Where the symbols take the points:
at | ve le pu fi sa gu
j365 | j890 j570 j945 j195 j222 j799
j53 | j544 j847 j926 j594 j938 j300
j457 | j145 j248 j764 j670 j629 j172
j566 | j824 j711 j632 j563 j723 j731
j731 | j674 j230 j222 j566 j824 j632
j663 | j448 j818 j500 j137 j419 j557
j448 | j262 j689 j236 j419 j936 j664
j957 | j670 j764 j4 j233 j138 j292
j222 | j711 j563 j32 j632 j471 j890
j674 | j943 j58 j711 j824 j404 j471
j949 | j151 j609 j938 j352 j894 j805
j819 | j563 j632 j691 j32 j696 j570
j345 | j500 j972 j439 j671 j557 j539
j75 | j453 j737 j497 j5 j887 j483
j721 | j159 j486 j581 j95 j377 j903
j695 | j207 j252 j448 j995 j295 j419
j894 | j338 j957 j834 j875 j764 j151
j145 | j509 j75 j851 j629 j737 j970
j542 | j907 j345 j937 j235 j972 j772
j945 | j819 j374 j685 j799 j32 j931
j300 | j790 j504 j514 j53 j544 j926
j711 | j244 j723 j696 j471 j41 j230
j233 | j138 j172 j292 j90 j726 j957
j137 | j419 j236 j557 j866 j695 j663
j373 | j4 j151 j352 j609 j292 j110
j764 | j851 j138 j90 j172 j970 j338
j581 | j66 j802 j620 j903 j971 j36
j709 | j345 j235 j534 j937 j671 j830
j557 | j664 j524 j779 j663 j448 j500
j374 | j632 j32 j365 j691 j731 j195
j927 | j374 j799 j285 j685 j691 j51
j687 | j504 j53 j295 j514 j847 j23
j834 | j233 j4 j609 j151 j90 j776
j377 | j149 j791 j971 j982 j631 j159
j172 | j970 j726 j338 j457 j145 j764
j378 | j411 j943 j824 j58 j534 j723
j138 | j497 j970 j457 j726 j483 j670
j723 | j104 j41 j674 j378 j411 j824
j36 | j486 j95 j415 j581 j66 j620
j411 | j235 j937 j404 j534 j439 j104
j439 | j308 j277 j542 j539 j779 j235
j404 | j772 j830 j41 j104 j542 j943
j51 | j195 j945 j631 j927 j374 j285
j23 | j147 j300 j207 j687 j504 j295
j629 | j737 j5 j970 j497 j11 j145
j689 | j23 j936 j695 j256 j687 j995
j110 | j875 j834 j949 j373 j4 j352
j737 | j36 j887 j548 j11 j581 j509
j149 | j945 j927 j310 j631 j799 j84
j726 | j483 j145 j670 j248 j75 j138
j252 | j514 j295 j689 j262 j926 j256
j790 | j373 j949 j847 j544 j609 j975
j308 | j524 j663 j907 j779 j818 j972
j937 | j671 j439 j830 j772 j277 j709
j230 | j58 j824 j563 j711 j244 j696
j685 | j691 j365 j51 j931 j570 j927
j938 | j776 j110 j790 j805 j834 j544
j5 | j887 j11 j483 j548 j415 j75
j338 | j248 j670 j233 j764 j851 j90
j830 | j539 j542 j411 j709 j345 j534
j415 | j802 j903 j453 j620 j26 j887
j776 | j957 j875 j373 j834 j233 j609
j936 | j300 j687 j252 j207 j53 j262
j664 | j252 j995 j818 j448 j262 j236
j890 | j230 j566 j819 j222 j711 j32
j58 | j534 j404 j723 j244 j830 j378
j248 | j75 j629 j138 j851 j5 j726
j779 | j818 j137 j972 j500 j236 j308
j90 | j726 j457 j957 j338 j248 j233
j875 | j764 j233 j151 j4 j172 j894
j971 | j310 j302 j486 j159 j84 j66
j544 | j609 j352 j975 j938 j776 j790
j671 | j557 j308 j539 j277 j663 j345
j824 | j404 j244 j471 j723 j104 j674
j696 | j378 j674 j566 j230 j58 j563
j887 | j95 j581 j904 j415 j802 j453
j972 | j866 j557 j277 j308 j524 j907
j975 | j110 j805 j504 j790 j373 j847
j791 | j927 j631 j302 j310 j685 j31
j514 | j847 j594 j23 j926 j975 j687
j970 | j548 j483 j248 j145 j509 j851
j151 | j90 j292 j776 j894 j338 j834
j570 | j566 j222 j374 j819 j563 j691
j802 | j982 j971 j721 j26 j302 j95
j539 | j779 j907 j235 j345 j500 j439
j11 | j581 j415 j509 j904 j903 j737
j866 | j695 j664 j663 j524 j995 j137
j419 | j936 j256 j664 j695 j207 j448
j772 | j277 j539 j709 j542 j907 j937
j4 | j172 j90 j894 j292 j457 j875
j904 | j903 j620 j737 j453 j721 j11
j631 | j799 j685 j84 j285 j365 j149
j207 | j53 j514 j262 j295 j594 j936
j799 | j32 j691 j931 j365 j890 j945
j847 | j352 j938 j147 j975 j110 j504
j32 | j696 j731 j570 j890 j230 j819
j670 | j629 j851 j172 j138 j497 j457
j310 | j685 j285 j31 j84 j931 j791
j302 | j285 j84 j377 j31 j51 j982
j818 | j689 j419 j866 j236 j256 j524
j26 | j302 j159 j95 j486 j31 j802
j903 | j971 j26 j36 j721 j159 j581
j292 | j457 j338 j875 j957 j670 j4
j352 | j894 j776 j805 j110 j875 j949
j497 | j11 j548 j145 j483 j904 j629
j620 | j26 j721 j887 j36 j486 j415
j594 | j938 j975 j300 j147 j805 j53
j277 | j663 j779 j345 j907 j137 j671
j563 | j723 j471 j731 j696 j378 j566
j500 | j236 j866 j308 j557 j664 j779
j483 | j904 j509 j629 j75 j453 j497
j509 | j620 j453 j5 j737 j36 j548
j41 | j709 j411 j58 j943 j937 j244
j262 | j926 j23 j256 j936 j300 j252
j84 | j931 j51 j791 j149 j945 j310
j453 | j721 j36 j11 j887 j95 j904
j66 | j791 j982 j26 j971 j310 j486
j926 | j975 j147 j687 j300 j790 j514
j691 | j731 j890 j195 j570 j566 j374
j147 | j805 j790 j53 j504 j949 j594
j851 | j5 j497 j726 j970 j548 j248
j104 | j542 j709 j943 j411 j235 j404
j159 | j84 j31 j66 j377 j149 j971
j486 | j31 j377 j802 j66 j791 j26
j609 | j292 j894 j110 j776 j957 j373
j504 | j949 j544 j594 j847 j352 j147
j548 | j415 j904 j75 j509 j620 j5
j632 | j471 j696 j890 j731 j674 j222
j534 | j439 j772 j104 j830 j539 j411
j285 | j365 j931 j149 j51 j195 j631
j31 | j51 j149 j982 j791 j927 j302
j524 | j995 j448 j137 j818 j689 j866
j931 | j570 j195 j927 j945 j819 j685
j195 | j222 j819 j799 j374 j632 j365
j907 | j137 j500 j671 j972 j866 j277
j943 | j937 j534 j244 j404 j772 j41
j295 | j594 j926 j936 j23 j147 j207
j805 | j834 j373 j544 j949 j151 j938
j95 | j377 j66 j903 j802 j982 j721
j982 | j631 j310 j159 j302 j285 j377
j995 | j295 j262 j419 j689 j23 j695
j235 | j972 j671 j772 j439 j308 j542
j244 | j830 j104 j378 j41 j709 j58
j256 | j687 j207 j995 j252 j514 j689
j471 | j41 j378 j230 j674 j943 j711
j236 | j256 j695 j524 j664 j252 j818

The rows follow the links: the fewer symbols apart two points are, the more alike their rows tend to be.

Each row is also shifted at random along 5 hidden directions that mean nothing.

Some points, each with a row of numbers:
j172 -> [-108  -16  -69   14  -15  -24  -29  -39  -51  -72   69  -20  -79   67   -3  120 -111  -16   72  -26  -33   44  -84  -66  -30   -4   24   41  -31    3    2  -14   94   85   67   32   66   30   62  -95   42  132    4]
j110 -> [-361   -3 -108  -30   91  -35  -12   -5  -63   67   42  -84   35   80   67  -11   48  -52  -33  -21   -5  -34 -123  -32   18   26   83   51  -33  -59 -105   57    3 -180  -29   67   11   11  -53   36  -27  -60   22]
j4 -> [ -55  -33  -85   24  -57  -23   25  151  -58 -139 -113   77 -124  128  -59   57    5  118  126   83   52   -5  -12  -65 -111   19   29 -101  -54   29  187   35   81  345  144   21  -16   -8  100   -3  121   78   69]
j11 -> [-112  109  -27  -35    0   13  -37  -51   48   -5   83  -17  -11   22   53  -26   54  -62  -24  -14   -7 -103  -24   72   -8   12  -32   28  -40   85  -30  -10  -21  -94  -59  -39   -9  -14  -98   46  -35 -114   79]
j248 -> [  46   16  -26   24  -68   45  -31  -74   68  -71   41   21  -60   52  -53   53  -77   73   40   -6  -44  -42   62   94   21  -29   38  -19  -53   -7   62   -5   25   72  -16 -113  -50   35  -72 -128  -15   20   24]
j5 -> [ 100   64  -39   41  -31   26  -45   39  -54  -57    0   30 -163   19   43  118   38  -44   56  -39    2  -59 -132  -53  -74    9   86   27 -112  -15   90   43   52  105   66   42   51   26   -1  -38  -16   -1  106]
j972 -> [-394  -96   43   50   39   48   17   85   24    5 -121   81   -3  -94  -72    2    5   46   -3  -13  -79   85   70   33   25  -10  101  -22   82 -121   98  -24    3   29   51  -58   45   62   44 -102  -71   44   13]
j689 -> [  80  -11   -4 -192   16  -43   11  -47    3   74  114  -65  -62  103  -53 -134  -17  -81  -59  -17   70  -18  114   98   -7   21  -56 -139   30   48  108   -8  -35   23  -13   19  104  131  -36   58   10    9  -43]
j927 -> [-263   27   80  -44   29   40  -59  -45  125   83   95  -27  -65  -86  -27  -51  -33  -59 -115  -94  -22 -151  168  108  -10    6  -15  -10   26  143  102  -41  -47  -26  -84  -63  -73   51  -79   38 -153 -198    2]
j352 -> [  11  -10 -111   17  -25  -10   39   47  -26   44  -86  -30  113  131   28  -74   98  135   -6   90    8  -77  -27   43   27    8   48  -31  -62  -66  -59   76  -13  -65  -28  -26 -167  -68 -111   59   55 -111   28]
j566 -> [-276  -59   77  150   28   50   45   77   71  -63 -154  116   52 -123  -57   19   14  116    6   32  -26   82   83  -25   55  -36   19   41   62  -19   42  -19  -27   73   16  -52  -84  -96   61  -36  -46   12    0]
j995 -> [ 272  -20  -15 -120  -24  -34   45   27  -31   30    0  -24  -46  113  -54 -116   18   10  -10   44   97  -18   72   38  -26   19  -35 -144   -9    1  105   41  -33  117   20   20   32   64   -6   76   77   19  -25]
j514 -> [ -84  -81  -41   -8  -43  -23  -10   79  -82  -30  -78   11  -49   14  -64   76  -66   61   66   27  -67   35  -26  -60  -80   -2   63  -60   41  -74   37  -11   88  118  100   -9   43   80   84  -97   72   96  -12]
j629 -> [-250  -11  -44   85    8   26  -47   -1   -3  -24  -17  -10  -26   -7    4  110  -49   75   12   -4  -57  -76  -45  -21  -13  -14  131   73  -57  -31  -53   49   22  -33  -18  -35 -132  -16  -49  -87  -38  -82   25]
j310 -> [-104    3   30   41   60    7  -29 -152   52   70  110  -98   94  -67   57   -7  -64  -21  -94  -59    1  -77   18   -3   88  -21    3  131  -15   59 -200   22  -58 -244 -147    8 -155  -74  -96   29 -100 -144  -86]
j149 -> [ 167   30   69  -19  -46   55  -28  -65  126   28   69   14 -122  -23  -54  -34  -44  -14  -62  -81   30 -114  164  116    8   -4  -20  -47  -53   99  213  -16  -28  125  -39  -51  -64   41  -74   12 -132 -109    6]
j936 -> [-332  -21    1 -116   91  -70  -31  -54  -54   22  126  -87   -1    8  -21   -3 -101 -129  -13  -37  -15   26   -8  -18   -6    6    2  -15   98  -15 -135  -20  -29 -150  -31   29  139  140   26  -26   43   59  -52]
j926 -> [ -64    8   15   -9  -26  -12   -4  -15   -2 -115  -12   27   27   -3  -70   39  -49   52   73   67  -64   44   26   50   16  -20   56  -45   79  -92 -114   -3  -32  -72  -18 -141   40   76  -13 -138  109   86    9]
j534 -> [ 200    0   71 -154   21  -42  -15  -56  -12  149  119  -89   -3  -34   13 -101  -25 -158  -98  -80   21  -38   63   33  -29   31  -96  -45   68   65   -2  -43  -23  -85  -42   52  104  100   -3  106  -39  -49  -81]
j84 -> [  91   22   37   76   38   20  -26  -18  -39    8   34  -32  -54  -76   60   96  -45  -48    2  -72   30  -29  -94 -115   -9  -11   51  116  -59    7  -93   52   -2  -59  -23   91  -45  -50   23   11  -58  -33  -26]
j731 -> [-169   24   94  102   63   33   20   -5   48  -79  -35   73   76 -140   11   33   13  -13   21    2  -19  128  -11  -31   86  -34  -15  101   64  -14 -114  -26  -64 -100  -33  -21   42  -69   49  -57  -17   77    6]
j236 -> [-166  -31   23  -76  101   10   27   18   -7   21   22    6 -120   38  -34  -53   23  -81   -8  -52   82   43   18   11   39   12   78  -60   13  -75  128   64  -59   19   20   66  127  115   17   -1  -65   59    6]
j75 -> [-235   71  -26  -26   37   21  -69 -116   59   37  130  -68   -6   13   41    8   -2  -62  -61  -69  -43 -119   -9   92   46    3   42   69  -47   28  -74    7  -31 -191 -101  -54  -46   22 -141  -30 -108 -136   38]
j824 -> [-214   -6  112   62  123   26   42  -78   59   11   22  -25  123 -111   -6  -58   -6    8  -47   -1   50   24   67   -1  161  -38   42   84   58  -38 -213   62 -162 -252 -154  -15 -114  -61  -46   17  -51  -70  -80]
j805 -> [ 415    3 -124  -43  -76   -5   12   27  -67   66  -35   -6  -29  149   38  -42  102   17    6   12   29  -24  -99   42  -25   30   28  -62 -117  -95  119   58   69   71   69   42   25   11  -53   29   14   12   52]
j137 -> [ -81  -84   -8   64   29   33   69  112  -16   14 -169   50   38    6  -36  -40   65  135    9   57   31   41   26  -20   39   -1  114  -44    6 -136   55   76  -33   44   27    7  -92  -29    8   -1    3  -19  -16]
j471 -> [  37  -59   24   44   76   -4   36  -77   15  138   28  -73  174  -46   60  -74    6   -6 -101  -31   32   45   -2  -33  132   -8  -41  109   18  -28 -165   18  -52 -204  -84   76 -101 -119  -29   90  -96  -53 -117]
j563 -> [ 113  -30   54   15  -35   57   39  -79  163   82    1   43  109  -23  -34 -142   22   69 -109  -16   -3   23  199  157  112  -24 -116  -24   34   58  137  -78  -36   30  -54  -84  -94  -67  -67   35 -120  -46  -47]
j378 -> [ -55  -29   98   40  104   23   26   33  -25    0   -8    4  -78  -94   -8   37  -27  -58    2  -67   81   46  -15 -107   31   -1   77   37    9  -53  -11   62  -62  -16   -2  109   33   19   68   15  -60   27  -47]
j970 -> [  70   73  -22  -30  -13   34  -73 -140   38  -50  167   -6 -150   31   -3   92  -79 -118   17 -103  -28  -12  -40   78   32  -10   41   25  -73  -27   55  -12   27  -15   -8  -37  140  115  -57 -134  -98   78   56]
j834 -> [ -98    6  -99  -36    5  -30   19   35  -37   -4  -23  -27   21  141   14  -46   65   60   16   69   45  -53  -33    6  -18   17    4  -53  -39   20   -5   43   10   29   11   14  -55  -39  -37   67   66  -47   36]
j295 -> [-223 -123  -51  -29  -18  -43   -5   95  -70   25  -75  -28   -5   41  -65   19  -73   85   12   32  -58   -6   44  -50  -95    5   32  -86   62  -33   57  -14   84  134   83   10  -33   66   74  -31   83   19  -53]
j931 -> [-141   -2   39   23   20    7  -49   96  -56   54  -20   -4 -114 -119   48   79  -10 -104  -31  -97  -18  -62  -71 -124 -125   35   32   45  -12   80   81  -13   60   75   70  118   44   28   96   57  -76  -77   13]
j539 -> [-131  -74   53   15  -23    9    4  138  -44   -9 -130   83  -55 -105  -60   42   -6   18   22  -10  -82   73   32  -47  -84    5   40  -55   86  -58  134  -60   64  152  117  -10  101   82  128  -66   -1   68    9]
j949 -> [ 190  124  -37  -10   37  -14   21  -17  -47  -92   13    9   11   68   51    2  109  -35   83   65   50   33 -147   21   57   -2   75    6  -64 -123 -173   91  -78 -166  -47  -30   71   12  -79  -38   97   56   94]
j300 -> [ -53    2   -8 -134  -21   -9  -47 -146   66   37  152  -43    5   47  -60  -58  -70  -67  -45  -47  -85    4  107  187   53   -1  -34  -64   67  -43   23  -77   -5 -121  -46 -130  130  167  -86 -118  -42   63   -7]
j365 -> [   3   74   79   24  -10  -13  -22   53   18  -28  -34   27   45 -131   44   15   47  -44    5   30  -13  -33   -9  -39  -59    6  -55   43   39   91 -104  -28  -39  -71  -34  -19  -15  -39   20   55   37  -76   25]
j542 -> [-101  -55   60  -14   -7  -26    7   81  -11   36  -86   -5   98 -110  -26  -31  -10   36  -25   47  -69   -7   66  -13  -54    3  -26  -38  118   12  -83  -41   -7  -43   -6  -47  -37   16   43   16   67  -50  -49]
j875 -> [  61   48  -82  -50  -27  -49   32  -21    5  -62   28  -22   66  157   11  -66   38   59   35  102   56  -40   10   51    9    2  -75  -53  -27   67  -54   18  -25    4  -42  -40  -57  -51  -57   53  132  -16   23]
j620 -> [ 158  141  -12  -39  -46   -6  -23  -65   64  -72   93   30  -10   53   43  -31   58  -80   17   14   33  -13  -22   69   -5   15 -133    1  -42  140   21  -59  -13   13  -19  -39   75  -49  -38   40   28   12   92]
j937 -> [  48  109  172 -136   37  -10  -23  -97   94  -55  127   -1   -2 -118  -53  -77  -21 -165  -10   -5    6   22  132  138   36   -5  -69  -58  137   41 -118  -52 -159 -204 -121 -132  175  154  -43  -46   46   40    7]
j818 -> [ -60  -27    0  -23   93   -6   43   51  -75   21  -23   -5  -54   19    3  -13   41  -63   19  -20   82   73  -87  -59   36   15   99  -12   -8 -128   -5   97  -49  -33   24  104  106   48   33   10  -17   70   -8]

In each set, the symbols that take the first to the second take the third to the fourth, perhaps in another order. Give the fourth.
Answers are names.
A [-144 -149  -71   75   37    7   43   98  -70  140 -161  -19  132  -14   25  -35   51  109  -55   19  -50   57  -41  -69   26   -1   77   27   14 -141  -10   34   52  -43   47   72 -105  -59   29   41  -44  -31  -74]
B [ 189   -8  -30   17 -106   19   34   -8   55  -58 -108   46  129   54  -75  -57   40  210   37  148  -55  -20  108  157   46  -31   30  -88   19 -111  -66   17  -47  -42  -56 -223 -163   -6 -122  -98  108  -31   18]
C [  32   35  123   25  111  -16   43   -6  -40  -44    0  -37   48 -120   22    1   -5  -54   29   15   93   26  -39 -101   52  -19   49   65   41  -45 -283  100 -153 -221 -109   54  -28  -30   15   37   62  -32  -55]
D j818

A [ -44  -92  -26   -5   48   15   39   53  -32   91  -60   11  -26   19   -2  -44   46    6  -42  -46    7   74  -22  -18   32   14   74  -22   -3 -129  120   29   17   31   59   71   54   31   21   11  -85   39  -18]
B [  29  -18   12  -75   66    5   47   26  -16   23   29    5 -119   66  -28  -69   37  -65   -6  -44   90   46   17   21   37   16   60  -78  -10  -74  142   59  -49   45   27   70  131  103   12   20  -39   64   10]
C [ -88   48  -12  -32  -32   -1  -16  -46   50 -158   76   53 -135  100  -88   46  -74   -5   88   23   17   23   61   69  -15   -7  -26  -68   -6   57  123  -32   22  170   38  -81   98   70   26 -108   58  137   55]
D j670

A [ -72   67  -12   97   -5   28  -29   84  -39 -121  -66   59 -113  -23   32  137   34   26   94   14   -2  -57 -122  -74  -52    0  131   47  -88  -39  -31   83    2   40   25   -6  -34  -17    6  -61   34  -27  115]
B [ 130   30  -84   11  -25    5  -52  -12  -39   40   35  -39  -56   51   69   59   23  -39  -15  -47  -23  -88 -122  -28  -53   19   51   44 -108    6   22   21   68    1   17   47  -14    4  -56    8  -45  -62   46]
C [-154  -86   33   32   69   41   11  -47   57  119   39   -8   15  -58    7  -46  -35  -34 -102 -110   -4   58   55    6   78   -7  -20   58   21    6  114  -39   20   -3    2   72   19  -19   19   23 -192   -4  -75]
D j696

A [ -15  -75  -33  -73   56   -2   52   10  -15  115   -7  -48    5   74  -19 -128   41    7  -67  -18   73  -10   54   46   45   20   34  -79   -1  -56   93   51  -30   -4   -8   52  -17   36  -38   82  -37  -48  -44]
B [ 199   34  -78  -49  -22   -3   -3  -69  -25   44   24  -41   54  100   38  -38   65  -12  -11   14  -16   -8  -72   90   57   14   39   -8  -47 -122  -81   43  -12 -161  -42  -25   24   26 -115  -19    2    0   50]
C [-107  -24   83  -23   16  -30   -4   72  -19   24  -57   -6   53 -118  -26  -14  -14  -21   -7   20  -51   -1   39  -23  -60    4  -15  -32  120   10  -73  -30  -21  -54   -6  -23   31   53   61   19   58  -24  -45]
D j689

A [ -30  -27  -14 -109  -22  -37  -22  -39  -14    9   65  -37   -8   47  -54  -21  -78  -29   -2   -2  -38   11   49   59  -23   10  -31  -74   60  -23   -1  -47   24   -6    9  -55   97  127    9  -64   54   75  -34]
B [ -21  -14  -36  -40   -3   -4  -30  -55  -39    4   49  -24  -11   21   -8   47  -37  -54   14  -26  -80   59  -62   33   18    6   46    2   13 -131  -59  -16   35  -98    9  -34  129  115  -18 -124    4  103   15]
C [ 129   43   91   -1   -4   22   28   -6   26  -76  -35   83   27  -90  -41  -14   54  -41   46   32  -28  137    8   68   69  -12   11  -23   74 -133  -68  -23  -74 -102   -6  -96  152   66    3 -105   28  143   47]
D j663

A [  94   -8  -89   -1  -46    8  -54  -79  -13   74   68  -73  -29   73   39   53  -53   -2  -32  -62  -53  -74  -51   20   -9    3   31   49  -92   -4   23    1   86  -17   -6   13  -52    6  -71  -35  -81  -53   -7]
B [ -88  121   14   85   -5   20   -9   97    0 -184  -84   94  -29  -35   28   86   82   47  125  100   22  -41  -88  -50  -52  -11   47   34  -46   44 -106   49  -52    9  -18  -58  -63  -82   -9  -15  116  -46  132]
C [ 230  -12  -12   37  -31  -30  -15   61 -102   69  -38    4   50  -80  115   59   43 -109  -14  -39  -45   82 -170 -163  -81   24 -105   88    4   47  -23  -74  108   26   94  145  118  -79  139   86   -6   64  -10]
D j711

A [-202   26  -99  -51   55  -75  -17  -59  -91  -16  122  -88   37  108   60   41  -48  -88   26    0   26   30 -140  -95   -6   14  -37   54  -10   40 -148    2   42 -106   -3   85   83  -22   34   27   76   70  -15]
B [  67   60  -48   28  -63    3   -8   77   -9  -63  -37   60  -67   49   36   49   58   -6   54   17   12  -16  -69  -47  -92   27  -68   -6  -52  105  137  -31   75  200   83   37   30  -67   53   45   31   11   99]
C [ -41 -107  -51   -1   59   -1   29   48  -93  145  -46  -37   25    0   46  -12   38  -47  -63  -67  -17   89 -115  -75   26   17   64   36   -6 -151   29   21   56  -41   70  144   81   16   45   26  -92   53  -46]
D j847

A [ 112   21   94    3  -14   29    9   60  -13  -92  -60  108  -70 -108  -41   47   26  -82   77    2  -42  153  -35    2  -11   -6   26  -32   75 -111   39  -34  -14   35   70  -38  230  110   84 -120   31  184   62]
B [ -78   -7   52  -39   39   11    5  -40   18   33   13   28   55  -71   -1  -25   24  -80  -28  -31  -58  106    9   63   70    0   -1    9   86 -103  -48  -49  -37 -149  -10  -44  145   82   -5  -70  -47   87    3]
C [  78   -9   21   86    6   -7   22   23  -40   21  -64   22  142  -97   86   28   45  -24  -16    9  -30  105 -102 -107   12   -1  -80  114   36    9 -122  -55   25  -68   15   70   14 -126   78   45    2   52  -30]
D j731

A [ 203  -30   30   13  -38  -49   25   78  -83   16 -106   -4  136  -85   23    9   28   19   14   78  -65   65  -52  -65  -45    4  -25    6   88  -61 -173  -18   12  -93   20   -6    6  -30   59   20  123   36  -40]
B [ -46  -87  -38    2   79   -2   39   67 -103  101  -51  -25  -28   24   32   -5   47  -44  -26  -49   44   86 -111  -94   21   20   97   10  -20 -142   50   67   38    1   67  156   86   27   56   49  -66   54  -32]
C [  95   -6   14  -97   19  -51   27   37  -59  -27   16  -20  -50   68  -48  -37  -13  -25   34   37   62   19   21  -16  -40   21   -8 -100   33  -19    9   39  -23   49   22   28   80   88   41   20  107   65  -21]
D j147

A [ 118  -42  -33  -55   -2  -76  -16   51 -173  -30   18  -40  -65   32    8  103  -64  -99   87  -10   -8   85 -163 -148  -93   18   19  -14   36  -84  -77   10   77   30  101  106  195   96  131  -44  129  181  -28]
B [-243   -6  -91  -52   17  -40   -5   57  -60  -28   17  -10 -101  121    1   17    4  -25   21    2   36  -16  -52  -41  -65   26   12  -40  -37   44  119    9   61  137   83   71   70   36   47   40   25   41   45]
C [ 106   24   62    5   87   20    9 -143   39   65  129  -18   56  -73   65  -29    1 -163  -60 -100   26  132  -55   -3  139   -7  -70  109   13  -26  -96  -42  -49 -197  -60   71  147  -29   -5   13 -126   98  -47]
D j345

A [-220  -71   27   28   48   28    7   70  -34   10  -85   63  -23  -85  -18   47   18  -25    5  -37  -68  120  -36  -31   13    1   89   16   64 -138   36  -14   19  -13   67   16  126   67   76  -84  -54  101   17]
B [  83  -71  -14  -28   32   24   31   43  -35   90  -35   25  -66   18    1  -27   45  -46  -32  -74    8   97  -47    0   25   14   53  -28   -6 -133  173    3   37   66   88   79  144   78   40  -13 -104   99    3]
C [-196   79  -32  -51   50  -53  -31 -101  -22 -119  160  -26  -42   63   11   69  -74 -118   75  -13   19   51  -93  -28   31   -5  -27   41   16   35 -136  -20   -5  -92  -19    6  162   55   25  -79   70  151   23]
D j172

A [-322   42  -27   11   45   32    5   32   46  -81  -49   48  -17   53  -40  -18   71   64   47   56   20  -36   27   91   47  -12  136  -35  -17  -80  -17   70  -79  -66  -45 -101  -43   38 -102  -75   12  -44   93]
B [ 137  104  -28    0  -59   25  -24  -33   72  -35   10   17  -20   43   14  -23   68   27    7   30   11 -127   23  107   -4   -2   11  -20  -73   54   23   22  -21   -1  -59  -89  -95  -23 -125    8    2 -122   87]
C [ 304  -24   62  -17   35   -6   29   16  -23   78    1  -39  -18  -28   22  -53    1  -32  -34  -26  100  -11   11  -64   12    4   -5  -23  -14  -11  -15   58  -52   -5  -21  104  -27   -5   23  101  -18  -29  -81]
D j448

A [ -32   51   -4   57  -16   29  -37  -49   -5 -148   34   30  -88   -1  -14  153  -68   17   99  -10  -31    9  -76  -20   15  -27   99   65  -55  -70  -83   33    7  -21   -5  -64   18   29  -19 -149   23   77   53]
B [ 142   46  -76   89  -95  -12   25  126  -27  -50 -161   29   61   47   50   13  114  150   53  129   15 -103  -68  -51  -89    8  -15   -1  -83   71  -20   33   30  103   22  -18 -216 -166  -28   91  117 -147   68]
C [ -84 -133 -141   23  -50   22   -3  101  -55  113 -126   -6   -6   98   -7    7   34  132  -31  -10  -77  -53  -26    1  -59   20  120  -43  -60 -123  171   19  125  135  110   26  -93   24  -16   -8  -60  -57    2]
D j894

A [  46  -45   70  -53   50  -20    8   29  -42   97    5  -65  -12  -63   -6  -47  -26  -59  -56  -38   52  -30   32  -62  -39   13    7  -15   46   22  -28   34  -35  -37  -19   91  -16   35   39   99  -15  -74  -84]
B [-251 -105  -31   30  100   15   20   87  -96   79  -69   10  -46  -28   22   31   26  -52  -15  -76   -4  110 -118 -114   22   13  138   41    0 -155   58   53   47  -15   87  145  122   53   82  -15  -92   79  -18]
C [-148   44  -35  -11    2   25   25   87   12 -105  -67   75  -97   93  -50  -16   79   62   69   60   56  -34   15   53   -8   11   93  -93  -50  -30  129   70  -39  118   30  -57   -5   36  -38  -33   53  -10  113]
D j970

A [ -57  -52  -91  -99    2   -2  -53  -95  -21  134  105  -68  -27   73   13    2  -36  -94  -76 -102  -89    3  -31   86   22   20   38  -14   -8  -97   73  -42   82  -89   25    5  135  133  -62  -72 -114   44   -7]
B [-274   40  -32    3   -2   -4   36   56   56 -142  -67   57   -8  103  -81  -56   45  151   71  133   53  -71  109   85    9  -11   31 -102    9   32   36   52  -74   79  -43 -122 -126  -18  -59  -10  121  -62   72]
C [ 172  -88  -26   45  -33   11   56   80  -46   63 -151   45   63    8   -5  -26   71   75   -5   23  -31   87  -27  -19   10    6   35  -29    2 -145   65   12   36   51   71   29    2  -14   34   -1  -20   52  -20]
D j689

A [ 200  -11  -31 -103  -52  -55    1  -32  -30    6   46  -42   44   73  -39  -36  -58    8    8   39  -34   11   37   62  -27    3  -58  -84   44  -17  -31  -36   12  -10    3  -58   52   86   -5  -37  103   63  -39]
B [-234 -107  -94  -87  -24   -8  -48  -52    3  151   48  -79   27   63  -32  -34  -80   16  -93  -68 -136  -33   78   95  -12   10   18  -47   35  -55  105  -69  109  -20   26  -43   18  111  -44  -60  -97  -21  -62]
C [  75   33  112   94   99   36   42    5  -11 -107    0   74  -63 -117   22   80    3  -96   73  -47   73  173 -110 -115   79  -29   58  106    6 -100  -77   53  -68  -49   10   83  149  -11  101  -60  -33  175    6]
D j378

A [-138  -30    9 -111   70  -29   27   10  -10   26   42  -36  -46   61  -48  -98  -11  -49  -16   -5   75  -12   63   37   16    9   22  -84   44  -20   39   49  -55  -12  -15   33   58   89   -6   35   17    0  -34]
B [ 327   -3  -22  -49  -80  -38    7   -1  -64  -54   -7   11   -6   53  -39   30  -38    9   78   45  -36   55  -35    8  -48   -4  -14  -70   20  -85  -29   -7   45   41   49  -42   94   86   38  -83  128  139    6]
C [-128 -114  -84  -95  -24  -51  -24  -24  -56  128   45 -105   59   67  -21  -29  -93    7  -71  -19  -96  -12   31   18  -47   14  -20  -49   54  -15   -1  -57   96  -18   27    0   16   84   13   -8    8    7  -88]
D j544

